Here is a tiny trained network, its code and every weight. The questions are about switching its units off for an input and a class, where a switched-off unit gives its printed mean instead of its output.

import numpy as np


def w(rows, s, z=0):
    codes = np.array(rows[::2]) - 128.0
    scale = np.full(codes.shape[1], s)
    scale[-1] = z or s
    return codes * scale


def f(y):
    return np.maximum(y, 0)


def log_softmax(a):
    a = a - a.max(-1, keepdims=True)
    return a - np.log(np.exp(a).sum(-1, keepdims=True))


def net(x, mask):
    res = np.array(x, float).reshape(1, 8) / 4 @ E
    y = f(res @ A[0][:, :-1].T + A[0][:, -1])
    res = res + np.where(mask, y, B[0][:, -1]) @ B[0][:, :-1]
    return log_softmax(res[-1] @ U[:, :-1].T + U[:, -1])


A, B = {}, {}
E = w([
[218,128,194,126,163,63,9,39,113,156],'x0',
[146,137,45,161,220,121,148,87,18,71],'x1',
[59,109,198,159,233,172,112,110,202,32],'x2',
[123,122,123,124,135,119,130,125,134,136],'x3',
[138,137,138,121,118,146,138,117,122,118],'x4',
[161,197,147,71,157,13,161,193,148,68],'x5',
[126,130,125,130,124,129,120,131,127,124],'x6',
[192,5,100,138,76,90,151,111,171,40],'x7',
],0.012)
A[0] = w([
[122,140,165,149,97,103,137,114,189,176,57],'neuron 1',
[215,139,99,112,105,101,91,115,109,191,75],'neuron 2',
[48,115,208,153,208,164,116,87,183,39,82],'neuron 3',
[97,123,104,133,121,126,173,179,147,125,75],'neuron 4',
[206,12,112,144,78,101,151,122,161,54,79],'neuron 5',
[99,167,158,115,185,171,122,146,132,170,55],'neuron 6',
[129,145,156,132,169,136,54,87,170,79,107],'neuron 7',
[114,122,211,94,53,130,105,151,219,173,83],'neuron 8',
[143,128,143,144,125,136,124,152,158,137,35],'neuron 9',
[83,232,158,114,167,139,132,130,63,207,66],'neuron 10',
[68,131,69,142,97,187,224,188,151,114,110],'neuron 11',
[237,139,204,136,155,77,27,62,114,151,109],'neuron 12',
[147,154,18,184,228,112,158,49,28,71,61],'neuron 13',
[63,47,92,186,80,232,99,24,104,197,3],'neuron 14',
[103,147,64,118,114,140,164,193,154,110,41],'neuron 15',
[101,215,121,126,144,153,88,156,127,163,81],'neuron 16',
[115,137,88,124,39,111,149,83,76,168,70],'neuron 17',
[93,139,112,123,121,142,199,173,103,111,90],'neuron 18',
[157,223,144,35,150,11,178,185,150,55,33],'neuron 19',
[184,155,58,86,44,107,138,140,79,190,87],'neuron 20',
[84,216,173,149,136,134,116,129,107,170,79],'neuron 21',
[104,89,128,102,149,100,146,119,125,149,104],'neuron 22',
[108,117,168,121,82,134,121,137,195,158,32],'neuron 23',
],0.012,0.0064)
B[0] = w([
[137,154,134,97,161,159,112,142,102,98,171],'neuron 1',
[100,100,129,161,120,159,189,158,115,151,191],'neuron 2',
[157,64,105,171,133,171,220,203,190,184,239],'neuron 3',
[108,137,136,123,136,88,150,112,92,163,176],'neuron 4',
[144,48,42,55,78,57,79,81,181,55,236],'neuron 5',
[154,87,102,114,80,106,120,120,146,103,178],'neuron 6',
[95,114,149,146,107,132,181,141,125,187,191],'neuron 7',
[149,200,147,72,193,183,89,180,46,75,232],'neuron 8',
[147,131,110,122,107,126,110,135,113,146,138],'neuron 9',
[132,79,63,89,90,87,107,106,188,84,221],'neuron 10',
[76,114,155,110,116,150,155,69,67,202,244],'neuron 11',
[30,116,159,117,115,137,171,60,57,208,254],'neuron 12',
[183,189,164,46,184,196,78,178,73,107,251],'neuron 13',
[145,225,153,230,115,51,81,101,150,81,251],'neuron 14',
[88,119,152,134,137,127,144,100,97,160,186],'neuron 15',
[133,95,92,90,119,81,119,94,157,95,186],'neuron 16',
[151,94,137,157,143,183,156,149,172,152,190],'neuron 17',
[80,128,144,118,120,139,130,101,106,178,189],'neuron 18',
[145,200,161,248,108,100,88,104,161,85,240],'neuron 19',
[151,69,117,165,157,150,192,208,176,160,223],'neuron 20',
[159,78,88,95,111,97,109,103,147,89,191],'neuron 21',
[132,118,129,122,124,145,113,125,133,134,133],'neuron 22',
[156,152,149,80,167,163,98,148,116,131,184],'neuron 23',
],0.012,0.022)
U = w([
[57,118,144,107,118,145,146,53,63,187,112],'0',
[155,79,115,165,128,161,180,248,165,160,75],'1',
[153,72,63,48,103,101,86,75,162,70,86],'2',
[176,192,151,36,157,179,74,203,66,102,121],'3',
[145,207,150,248,116,104,84,98,142,95,253],'4',
],0.011,0.0034)

Each question gives the input, the list of numbers given to net, and the class t.
The units are the neurons (one row each of A and B). Each row of codes is followed by its name. A weight is (code - 128) times the scale printed after its matrix; where a second scale follows, it is the last column's (A, B and U).
mask holds one flag per neuron, in row order. A switched-off neuron (its flag False) gives its mean, the last column of its row in B, instead of its output. The means were averaged over made-up inputs and are rounded, as every weight is.
A unit's drop is (log p(t) with every unit on - log p(t) with that unit switched off) / (log p(t) with every unit on - log p(t) with every unit switched off).
The circuit of an input: a set's keep is (log p(t) with only the set's units on - log p(t) with every unit switched off) / (log p(t) with every unit on - log p(t) with every unit switched off). Starting from the 12 units with the biggest drops (on a tie, the unit counted first), units are removed one at a time, each time the one whose removal leaves the highest keep (on an exact tie, the one counted first), for as long as the keep stays at least 0.8.
circuit, biggest first: the units of the circuit, biggest drop first
top k neurons: the k neurons with the biggest drops, biggest first
drop when u is switched off: that unit's drop, to one decimal
input [-5,-5,3,8,-6,4,1,4], class 0: top 2 neurons : (neuron 13; neuron 11)
input [-7,6,-3,-5,-4,2,-8,4], class 0: circuit, biggest first : (neuron 11)
input [-1,4,4,-2,-2,-4,2,2], class 1: top 2 neurons : (neuron 3; neuron 8)
input [-8,-7,5,-8,7,5,0,-4], class 0: top 2 neurons : (neuron 11; neuron 13)
input [-7,-7,4,0,0,3,2,-6], class 0: top 4 neurons : (neuron 11; neuron 13; neuron 5; neuron 15)
input [-7,-1,0,-5,2,-1,7,-8], class 2: top 3 neurons : (neuron 10; neuron 12; neuron 21)
input [-7,-8,-1,2,-8,8,6,7], class 3: top 3 neurons : (neuron 8; neuron 14; neuron 12)
input [-2,-7,-3,-5,5,-8,4,-2], class 4: top 2 neurons : (neuron 14; neuron 13)
input [-2,4,-7,-8,-2,7,-2,1], class 1: top 2 neurons : (neuron 20; neuron 14)
input [-2,4,4,-6,1,-3,3,5], class 2: top 2 neurons : (neuron 5; neuron 20)
input [-6,4,-8,1,7,-7,-8,-2], class 1: top 3 neurons : (neuron 20; neuron 17; neuron 12)
input [4,8,-7,2,6,7,1,6], class 3: top 2 neurons : (neuron 13; neuron 3)
input [3,0,-7,-6,3,8,-6,-8], class 2: top 3 neurons : (neuron 10; neuron 14; neuron 21)
input [-1,1,4,3,-6,7,-3,1], class 4: circuit, biggest first : (neuron 19)
input [3,-1,-2,-5,-3,3,-3,-4], class 2: top 2 neurons : (neuron 14; neuron 11)
input [-2,1,7,8,3,-8,-2,-1], class 4: drop when neuron 20 is switched off : 0.6
input [-7,2,4,-2,-8,-8,8,4], class 4: drop when neuron 14 is switched off : 4.0
input [0,6,-8,7,7,3,1,1], class 1: drop when neuron 20 is switched off : 1.5
